Below is a small trained network, with its code and all its weights. Each question gives an input and a target symbol and asks what happens when units are switched off, that is, made to give their printed mean instead of their output.

import numpy as np


def w(rows, s, z=0):
    codes = np.array(rows[::2]) - 128.0
    scale = np.full(codes.shape[1], s)
    scale[-1] = z or s
    return codes * scale


def f(y):
    return np.maximum(y, 0)


def softmax(a):
    e = np.exp(a - a.max(-1, keepdims=True))
    return e / e.sum(-1, keepdims=True)


def log_softmax(a):
    a = a - a.max(-1, keepdims=True)
    return a - np.log(np.exp(a).sum(-1, keepdims=True))


def net(x, mask):
    ids = ['γηξστφ'.index(c) for c in x.split()]
    T = len(ids)
    res = E[ids] + P[:T]
    u = 0
    for l in range(2):
        r = res
        for j in range(3):
            rows = slice(2 * j, 2 * j + 2)
            q, k, v = (r @ M[l][rows].T for M in (Q, K, V))
            z = softmax(np.where(np.tri(T) > 0, q @ k.T / 2**0.5, -1e9)) @ v
            o = O[l][rows]
            res = res + np.where(mask[u + j], z, o[:, -1]) @ o[:, :-1]
        u += 3
        y = f(res @ A[l][:, :-1].T + A[l][:, -1])
        res = res + np.where(mask[u : u + 4], y, B[l][:, -1]) @ B[l][:, :-1]
        u += 4
    return log_softmax(res[-1] @ U[:, :-1].T + U[:, -1])


Q, K, V, O, A, B = {}, {}, {}, {}, {}, {}
E = w([
[173,69,175,81],'γ',
[217,86,87,67],'η',
[66,83,167,198],'ξ',
[154,218,184,134],'σ',
[192,158,118,111],'τ',
[5,138,37,96],'φ',
],0.014)
P = w([
[254,168,79,223],'0',
[136,90,116,138],'1',
[122,91,130,131],'2',
[115,91,140,117],'3',
[110,95,151,110],'4',
[106,97,165,104],'5',
[97,99,175,99],'6',
[90,103,188,88],'7',
[77,112,199,82],'8',
[73,117,210,77],'9',
[67,120,225,69],'10',
[57,124,242,64],'11',
[56,129,255,44],'12',
[79,125,216,62],'13',
],0.008)
Q[0] = w([
[58,104,101,165],'L0H0',
[103,160,105,123],'L0H0',
[152,121,126,139],'L0H1',
[111,155,97,93],'L0H1',
[7,136,62,74],'L0H2',
[120,134,91,120],'L0H2',
],0.022)
K[0] = w([
[61,60,185,88],'L0H0',
[124,129,164,37],'L0H0',
[145,105,71,140],'L0H1',
[147,126,194,171],'L0H1',
[82,122,247,88],'L0H2',
[104,188,197,106],'L0H2',
],0.013)
V[0] = w([
[115,82,183,25],'L0H0',
[50,205,215,192],'L0H0',
[178,127,55,91],'L0H1',
[120,97,108,21],'L0H1',
[190,175,163,125],'L0H2',
[155,254,122,58],'L0H2',
],0.0088)
O[0] = w([
[91,29,213,187,8],'L0H0',
[148,124,2,220,58],'L0H0',
[104,194,180,132,152],'L0H1',
[86,145,124,188,217],'L0H1',
[97,103,141,71,111],'L0H2',
[60,196,154,41,109],'L0H2',
],0.0085,0.0018)
A[0] = w([
[162,123,89,227,191],'L0N0',
[169,147,253,178,253],'L0N1',
[108,125,163,177,142],'L0N2',
[92,211,152,57,118],'L0N3',
],0.008,0.0058)
B[0] = w([
[144,164,66,34,190],'L0N0',
[207,3,65,52,254],'L0N1',
[45,73,26,145,164],'L0N2',
[144,188,176,61,243],'L0N3',
],0.0075,0.0074)
Q[1] = w([
[6,97,120,187],'L1H0',
[111,161,138,52],'L1H0',
[231,115,144,70],'L1H1',
[112,138,156,90],'L1H1',
[80,194,112,185],'L1H2',
[189,144,155,116],'L1H2',
],0.013)
K[1] = w([
[70,37,131,142],'L1H0',
[91,173,109,91],'L1H0',
[249,145,143,89],'L1H1',
[127,126,159,62],'L1H1',
[159,40,151,92],'L1H2',
[204,185,83,132],'L1H2',
],0.012)
V[1] = w([
[150,70,117,86],'L1H0',
[80,153,255,78],'L1H0',
[70,210,107,125],'L1H1',
[90,198,124,131],'L1H1',
[58,214,167,140],'L1H2',
[95,80,106,111],'L1H2',
],0.009)
O[1] = w([
[87,7,165,45,255],'L1H0',
[77,201,255,149,163],'L1H0',
[70,254,71,93,86],'L1H1',
[80,215,72,78,76],'L1H1',
[199,203,120,104,194],'L1H2',
[133,43,184,97,153],'L1H2',
],0.008,0.0038)
A[1] = w([
[109,198,197,94,87],'L1N0',
[91,174,38,153,183],'L1N1',
[45,70,150,214,254],'L1N2',
[2,130,186,139,161],'L1N3',
],0.0086,0.0041)
B[1] = w([
[21,51,123,160,249],'L1N0',
[118,83,254,254,194],'L1N1',
[246,227,50,149,206],'L1N2',
[207,228,145,75,202],'L1N3',
],0.0066,0.016)
U = w([
[53,82,41,112,198],'γ',
[40,169,63,25,79],'η',
[69,134,154,249,223],'ξ',
[253,252,94,91,166],'σ',
[82,105,167,107,2],'τ',
[178,111,187,225,57],'φ',
],0.0044,0.0049)

Each question gives the input, a string of symbols that net reads in full, and the target symbol t.
The units are the heads (2 rows each of Q, K, V and O) and the neurons (one row each of A and B). Each row of codes is followed by its name. A weight is (code - 128) times the scale printed after its matrix; where a second scale follows, it is the last column's (O, A, B and U).
mask holds one flag per unit, layer by layer, with each layer's heads first. A switched-off unit (its flag False) gives its mean, the last column of its rows in O or B, instead of its output. The means were averaged over made-up inputs and are rounded, as every weight is.
A unit's drop is (log p(t) with every unit on - log p(t) with that unit switched off) / (log p(t) with every unit on - log p(t) with every unit switched off).
The circuit of an input: a set's keep is (log p(t) with only the set's units on - log p(t) with every unit switched off) / (log p(t) with every unit on - log p(t) with every unit switched off). Starting from the 12 units with the biggest drops (on a tie, the unit counted first), units are removed one at a time, each time the one whose removal leaves the highest keep (on an exact tie, the one counted first), for as long as the keep stays at least 0.8.
units of the circuit, in order: the units of the circuit, biggest drop first
most important unit: the unit with the biggest drop
k most important neurons: the k neurons with the biggest drops, biggest first
top k neurons in layer l: the k neurons of layer l with the biggest drops, biggest first
drop when u is switched off: that unit's drop, to one decimal
input ξ ξ η ξ ξ, target γ: units of the circuit, in order : L1H0, L0N0, L0H2, L0H0
input τ φ φ φ, target ξ: units of the circuit, in order : L0N1, L1N1, L0H2, L1H1
input φ φ φ, target ξ: units of the circuit, in order : L1N1, L0N1, L1H1, L0H2
input σ σ τ φ φ σ φ φ φ τ η φ φ γ, target ξ: 4 most important neurons : L1N1, L0N1, L0N3, L1N0
input ξ η σ τ τ η γ ξ σ τ η η, target γ: most important unit : L1H0
input γ σ σ γ φ σ σ τ η τ σ, target φ: units of the circuit, in order : L1H1, L0N1, L0H0
input γ γ γ τ σ τ η σ γ η η φ σ η, target φ: units of the circuit, in order : L1H1, L0H0, L0N1
input σ γ γ ξ ξ ξ σ, target ξ: 4 most important neurons : L1N1, L0N1, L1N0, L0N3
input η γ η γ φ η φ φ σ, target τ: units of the circuit, in order : L0H0, L0N1, L1H0, L0N3
input φ ξ τ σ γ τ τ σ φ, target η: units of the circuit, in order : L0H2, L1H1
input γ η η γ η η, target φ: 2 most important neurons : L0N1, L1N2
input γ γ τ σ η η γ φ τ γ ξ γ η ξ, target γ: top 3 neurons in layer 0 : L0N2, L0N1, L0N0
input η τ γ ξ η γ σ τ γ γ φ, target σ: 2 most important neurons : L1N2, L1N3
input ξ η γ γ τ φ φ σ, target γ: 2 most important neurons : L0N1, L0N0
input τ ξ σ φ γ φ γ η η γ η, target η: top 3 neurons in layer 1 : L1N0, L1N1, L1N2
input τ γ φ ξ τ γ τ, target η: top neuron in layer 0 : L0N3
input γ φ γ η γ σ φ, target η: top 2 neurons in layer 0 : L0N1, L0N3
input ξ ξ φ φ γ ξ η γ, target γ: top 2 neurons in layer 0 : L0N0, L0N3
input η γ τ ξ τ τ φ σ ξ σ ξ σ, target τ: 2 most important neurons : L0N1, L0N3
input η φ γ σ τ γ, target τ: drop when L1H0 is switched off : 0.3
input η ξ φ φ γ τ ξ φ σ τ τ, target τ: drop when L0H0 is switched off : 0.6
input σ φ γ σ η τ, target ξ: drop when L1N2 is switched off : 0.0
input σ τ ξ τ ξ γ ξ γ η η τ, target ξ: top 2 neurons in layer 1 : L1N1, L1N0
